Here is a tiny trained network, its code and every weight. The questions are about switching its units off for an input and a target symbol, where a switched-off unit gives its printed mean instead of its output.

import numpy as np


def w(rows, s, z=0):
    codes = np.array(rows[::2]) - 128.0
    scale = np.full(codes.shape[1], s)
    scale[-1] = z or s
    return codes * scale


def softmax(a):
    e = np.exp(a - a.max(-1, keepdims=True))
    return e / e.sum(-1, keepdims=True)


def log_softmax(a):
    a = a - a.max(-1, keepdims=True)
    return a - np.log(np.exp(a).sum(-1, keepdims=True))


def net(x, mask):
    ids = ['βγεζηθλξπστφψω'.index(c) for c in x.split()]
    T = len(ids)
    res = E[ids] + P[:T]
    u = 0
    for l in range(2):
        r = res
        for j in range(3):
            rows = slice(4 * j, 4 * j + 4)
            q, k, v = (r @ M[l][rows].T for M in (Q, K, V))
            z = softmax(np.where(np.tri(T) > 0, q @ k.T / 4**0.5, -1e9)) @ v
            o = O[l][rows]
            res = res + np.where(mask[u + j], z, o[:, -1]) @ o[:, :-1]
        u += 3
    return log_softmax(res[-1] @ U[:, :-1].T + U[:, -1])


Q, K, V, O = {}, {}, {}, {}
E = w([
[136,106,99,114],'β',
[154,108,93,130],'γ',
[130,102,104,98],'ε',
[115,111,100,126],'ζ',
[102,74,125,87],'η',
[164,147,124,91],'θ',
[196,123,117,109],'λ',
[89,129,192,250],'ξ',
[143,128,82,119],'π',
[210,174,109,117],'σ',
[144,126,159,50],'τ',
[86,169,128,94],'φ',
[129,176,58,142],'ψ',
[42,128,78,124],'ω',
],0.021)
P = w([
[143,126,162,132],'0',
[135,140,149,117],'1',
[133,154,134,111],'2',
[133,161,98,105],'3',
[126,168,67,100],'4',
[122,169,41,93],'5',
[122,172,6,81],'6',
],0.011)
Q[0] = w([
[172,61,153,103],'L0H0',
[132,161,130,139],'L0H0',
[129,127,131,111],'L0H0',
[119,110,144,53],'L0H0',
[213,133,141,98],'L0H1',
[171,142,190,100],'L0H1',
[98,145,73,132],'L0H1',
[202,131,175,116],'L0H1',
[162,106,87,147],'L0H2',
[93,113,78,114],'L0H2',
[157,148,132,98],'L0H2',
[96,102,188,252],'L0H2',
],0.023)
K[0] = w([
[151,85,114,29],'L0H0',
[139,173,143,149],'L0H0',
[116,173,128,120],'L0H0',
[95,182,77,82],'L0H0',
[111,92,223,141],'L0H1',
[136,98,201,217],'L0H1',
[79,178,98,42],'L0H1',
[128,82,181,174],'L0H1',
[116,144,86,211],'L0H2',
[77,194,81,130],'L0H2',
[117,161,185,173],'L0H2',
[203,2,101,60],'L0H2',
],0.017)
V[0] = w([
[97,179,193,113],'L0H0',
[80,161,177,178],'L0H0',
[105,189,209,103],'L0H0',
[130,122,142,255],'L0H0',
[157,87,71,72],'L0H1',
[79,209,214,200],'L0H1',
[94,90,134,142],'L0H1',
[124,166,181,51],'L0H1',
[71,237,71,70],'L0H2',
[92,173,17,137],'L0H2',
[116,159,171,121],'L0H2',
[116,159,152,116],'L0H2',
],0.0072)
O[0] = w([
[137,113,169,91,139],'L0H0',
[155,108,207,128,146],'L0H0',
[135,106,157,81,134],'L0H0',
[151,76,255,166,118],'L0H0',
[145,87,102,153,165],'L0H1',
[110,200,181,96,88],'L0H1',
[114,139,98,120,123],'L0H1',
[146,100,143,82,139],'L0H1',
[122,219,220,80,254],'L0H2',
[92,192,191,150,235],'L0H2',
[167,110,141,129,131],'L0H2',
[138,130,138,128,140],'L0H2',
],0.0074,0.0059)
Q[1] = w([
[116,153,69,124],'L1H0',
[199,99,127,118],'L1H0',
[101,197,108,43],'L1H0',
[147,113,87,123],'L1H0',
[57,149,192,117],'L1H1',
[162,167,178,150],'L1H1',
[9,24,140,137],'L1H1',
[165,179,118,60],'L1H1',
[165,137,138,46],'L1H2',
[119,149,212,81],'L1H2',
[93,134,39,131],'L1H2',
[123,97,142,216],'L1H2',
],0.016)
K[1] = w([
[94,126,72,97],'L1H0',
[226,113,137,82],'L1H0',
[69,224,75,97],'L1H0',
[156,78,84,77],'L1H0',
[11,96,203,163],'L1H1',
[39,96,92,59],'L1H1',
[195,63,240,251],'L1H1',
[84,239,84,108],'L1H1',
[71,236,118,76],'L1H2',
[27,152,49,156],'L1H2',
[252,128,37,54],'L1H2',
[149,35,212,159],'L1H2',
],0.011)
V[1] = w([
[192,165,154,101],'L1H0',
[188,174,86,192],'L1H0',
[196,174,157,125],'L1H0',
[183,164,153,129],'L1H0',
[165,116,127,94],'L1H1',
[157,120,135,180],'L1H1',
[64,77,199,147],'L1H1',
[33,123,120,100],'L1H1',
[121,190,106,168],'L1H2',
[162,110,126,12],'L1H2',
[79,100,144,146],'L1H2',
[164,112,78,129],'L1H2',
],0.012)
O[1] = w([
[22,131,132,79,143],'L1H0',
[46,130,193,204,65],'L1H0',
[2,123,133,107,145],'L1H0',
[48,118,128,119,138],'L1H0',
[133,81,116,82,64],'L1H1',
[188,152,179,117,53],'L1H1',
[184,245,81,124,188],'L1H1',
[82,161,22,227,253],'L1H1',
[86,159,173,140,218],'L1H2',
[177,126,140,35,149],'L1H2',
[114,136,46,164,109],'L1H2',
[192,119,149,134,25],'L1H2',
],0.0084,0.0052)
U = w([
[138,120,119,146,151],'β',
[135,109,166,133,188],'γ',
[152,97,47,141,135],'ε',
[106,212,17,168,136],'ζ',
[179,176,128,137,116],'η',
[117,122,101,57,119],'θ',
[105,129,232,107,162],'λ',
[149,174,225,222,148],'ξ',
[108,93,112,176,153],'π',
[1,136,178,169,82],'σ',
[45,181,57,31,1],'τ',
[145,194,163,129,132],'φ',
[92,81,124,186,220],'ψ',
[132,203,192,73,138],'ω',
],0.0054,0.0081)

Each question gives the input, a string of symbols that net reads in full, and the target symbol t.
The units are the heads (4 rows each of Q, K, V and O). Each row of codes is followed by its name. A weight is (code - 128) times the scale printed after its matrix; where a second scale follows, it is the last column's (O and U).
mask holds one flag per head, layer by layer. A switched-off head (its flag False) gives its mean, the last column of its rows in O, instead of its output. The means were averaged over made-up inputs and are rounded, as every weight is.
A unit's drop is (log p(t) with every unit on - log p(t) with that unit switched off) / (log p(t) with every unit on - log p(t) with every unit switched off).
The circuit of an input: a set's keep is (log p(t) with only the set's units on - log p(t) with every unit switched off) / (log p(t) with every unit on - log p(t) with every unit switched off). Starting from all 6 units, units are removed one at a time, each time the one whose removal leaves the highest keep (on an exact tie, the one counted first), for as long as the keep stays at least 0.8.
units of the circuit, in order: the units of the circuit, biggest drop first
unit that matters most: the unit with the biggest drop
which heads matter: for each layer, one digit per head in row order, 1 if its drop is at least 0.15 and else 0, layers parted by /
input θ ξ η γ φ ε, target ε: which heads matter : 101 / 100
input ω σ η φ η γ φ, target τ: unit that matters most : L0H2
input λ η ω π, target ζ: units of the circuit, in order : L0H2; L1H1
input η τ ω, target ζ: units of the circuit, in order : L1H1; L0H2
input ω η ω ω φ ξ η, target η: units of the circuit, in order : L1H1; L0H0; L1H0; L0H2
input ξ ω ψ σ τ σ, target σ: units of the circuit, in order : L1H0; L0H1
input θ ω λ, target ζ: units of the circuit, in order : L1H1; L1H2
input ω ψ π ξ ψ, target ψ: units of the circuit, in order : L0H2; L1H1
input ψ η ζ θ ξ, target ξ: units of the circuit, in order : L1H1; L0H0
input σ β ω φ ω φ, target ζ: units of the circuit, in order : L1H1; L0H2
input η ω ε ω ε θ, target ζ: which heads matter : 001 / 010
input ω ξ ε λ ξ γ π, target ψ: which heads matter : 100 / 001
input σ ω π, target ζ: units of the circuit, in order : L1H1; L0H2
input ξ ζ ω φ γ ε, target ε: units of the circuit, in order : L0H2; L1H2
input ω φ β θ, target τ: unit that matters most : L0H0
input β φ π λ, target τ: which heads matter : 001 / 101
input ζ φ τ β θ σ, target λ: which heads matter : 100 / 011
input φ β φ, target τ: which heads matter : 000 / 100
input λ τ ω τ θ, target ζ: which heads matter : 011 / 010
input φ ψ ε η λ ψ η, target σ: which heads matter : 001 / 100
